Below are the code and all the weights of a small trained network. Each question names an input and a class and asks about switching units off, where a switched-off unit gives its printed mean instead of its output.

import numpy as np


def w(rows, s, z=0):
    codes = np.array(rows[::2]) - 128.0
    scale = np.full(codes.shape[1], s)
    scale[-1] = z or s
    return codes * scale


def f(y):
    return np.maximum(y, 0)


def log_softmax(a):
    a = a - a.max(-1, keepdims=True)
    return a - np.log(np.exp(a).sum(-1, keepdims=True))


def net(x, mask):
    res = np.array(x, float).reshape(1, 6) / 4 @ E
    y = f(res @ A[0][:, :-1].T + A[0][:, -1])
    res = res + np.where(mask, y, B[0][:, -1]) @ B[0][:, :-1]
    return log_softmax(res[-1] @ U[:, :-1].T + U[:, -1])


A, B = {}, {}
E = w([
[56,28,186,112,218,210,142,210],'x0',
[118,127,189,222,97,73,128,120],'x1',
[129,136,82,139,42,187,56,123],'x2',
[130,187,148,98,149,198,168,53],'x3',
[47,188,182,171,85,62,100,161],'x4',
[75,48,145,116,2,133,227,90],'x5',
],0.009)
A[0] = w([
[169,151,117,128,95,142,223,64,167],'n1',
[119,157,182,149,112,162,126,109,254],'n2',
[93,77,140,161,51,76,149,126,187],'n3',
[166,89,78,142,121,63,98,168,77],'n4',
[48,161,240,169,138,68,159,170,29],'n5',
[187,226,41,132,56,124,21,92,186],'n6',
[119,124,139,119,222,167,33,242,175],'n7',
[136,95,182,119,221,153,57,165,207],'n8',
[54,23,153,73,117,181,219,209,108],'n9',
[103,108,142,186,160,200,32,188,157],'n10',
[70,187,233,162,109,76,127,122,180],'n11',
[174,254,83,119,241,99,101,109,143],'n12',
[136,116,89,84,103,214,150,89,34],'n13',
],0.0081,0.0025)
B[0] = w([
[125,76,147,142,121,160,154,110,196],'n1',
[67,108,125,113,136,148,152,148,170],'n2',
[194,132,130,172,80,46,82,170,207],'n3',
[127,133,118,38,189,129,118,114,163],'n4',
[48,130,134,154,64,85,164,94,194],'n5',
[50,142,9,79,15,125,87,80,248],'n6',
[71,104,186,141,151,136,83,254,234],'n7',
[79,80,182,109,162,133,111,192,211],'n8',
[163,195,25,70,105,155,115,128,241],'n9',
[47,84,210,141,131,102,109,190,203],'n10',
[80,124,146,173,49,70,171,138,202],'n11',
[197,181,68,172,170,58,121,179,228],'n12',
[145,127,131,80,142,181,209,88,182],'n13',
],0.0092,0.012)
U = w([
[224,86,180,167,122,96,104,74,2],'0',
[96,101,210,227,99,74,118,171,131],'1',
[198,122,155,146,254,66,181,72,143],'2',
[69,143,65,114,66,99,92,97,148],'3',
[85,88,155,80,137,241,199,30,155],'4',
[114,109,162,92,252,156,74,190,116],'5',
[228,188,51,113,149,126,130,125,162],'6',
],0.0094,0.0035)

Each question gives the input, the list of numbers given to net, and the class t.
The units are the neurons (one row each of A and B). Each row of codes is followed by its name. A weight is (code - 128) times the scale printed after its matrix; where a second scale follows, it is the last column's (A, B and U).
mask holds one flag per neuron, in row order. A switched-off neuron (its flag False) gives its mean, the last column of its row in B, instead of its output. The means were averaged over made-up inputs and are rounded, as every weight is.
A unit's drop is (log p(t) with every unit on - log p(t) with that unit switched off) / (log p(t) with every unit on - log p(t) with every unit switched off).
The circuit of an input: a set's keep is (log p(t) with only the set's units on - log p(t) with every unit switched off) / (log p(t) with every unit on - log p(t) with every unit switched off). Starting from the 12 units with the biggest drops (on a tie, the unit counted first), units are removed one at a time, each time the one whose removal leaves the highest keep (on an exact tie, the one counted first), for as long as the keep stays at least 0.8.
circuit, biggest first: the units of the circuit, biggest drop first
most important unit: the unit with the biggest drop
top k neurons: the k neurons with the biggest drops, biggest first
drop when u is switched off: that unit's drop, to one decimal
input [-2,1,5,6,-7,-1], class 4: most important unit : n13
input [2,-7,8,4,5,6], class 4: circuit, biggest first : (n13, n12)
input [-8,-4,1,4,-6,3], class 4: circuit, biggest first : (n13, n1)
input [2,-4,0,-6,-4,4], class 6: top 2 neurons : (n9, n6)
input [7,-4,-5,-4,-2,8], class 6: circuit, biggest first : (n9, n6)
input [0,0,-8,4,-7,1], class 2: top 3 neurons : (n6, n5, n2)
input [7,-1,4,2,3,2], class 5: circuit, biggest first : (n6, n11)
input [7,-3,0,-3,4,0], class 5: circuit, biggest first : (n9, n6)
input [-3,3,-2,-1,-4,-5], class 6: top 2 neurons : (n12, n10)
input [-1,-3,2,6,-1,-5], class 6: top 2 neurons : (n12, n5)
input [-1,-5,-5,-5,6,-1], class 1: top 2 neurons : (n6, n9)
input [4,-3,3,-2,-6,2], class 4: top 2 neurons : (n12, n13)
input [5,3,-5,-3,-3,8], class 3: top 2 neurons : (n9, n12)
input [6,-2,-8,-3,2,8], class 3: circuit, biggest first : (n9)
input [-1,-4,-2,-1,-8,-1], class 2: circuit, biggest first : (n6, n9, n7)
input [-4,6,-1,4,8,-8], class 3: top 2 neurons : (n6, n3)
input [0,0,-1,-8,-3,7], class 6: top 2 neurons : (n6, n9)
input [-8,-8,8,-1,-8,-5], class 3: top 2 neurons : (n6, n9)
input [-1,-6,0,2,3,8], class 4: top 4 neurons : (n12, n6, n13, n1)
input [-7,-3,-7,3,1,0], class 6: most important unit : n12
input [-6,1,-2,-7,-5,8], class 0: top 2 neurons : (n6, n3)
input [-2,6,-1,3,-6,3], class 4: drop when n7 is switched off : 0.1
input [4,1,-6,-8,-2,6], class 3: drop when n13 is switched off : 0.1
input [2,-6,8,-5,3,-3], class 5: drop when n7 is switched off : 0.3
input [3,-6,7,-5,1,0], class 5: drop when n9 is switched off : 0.0
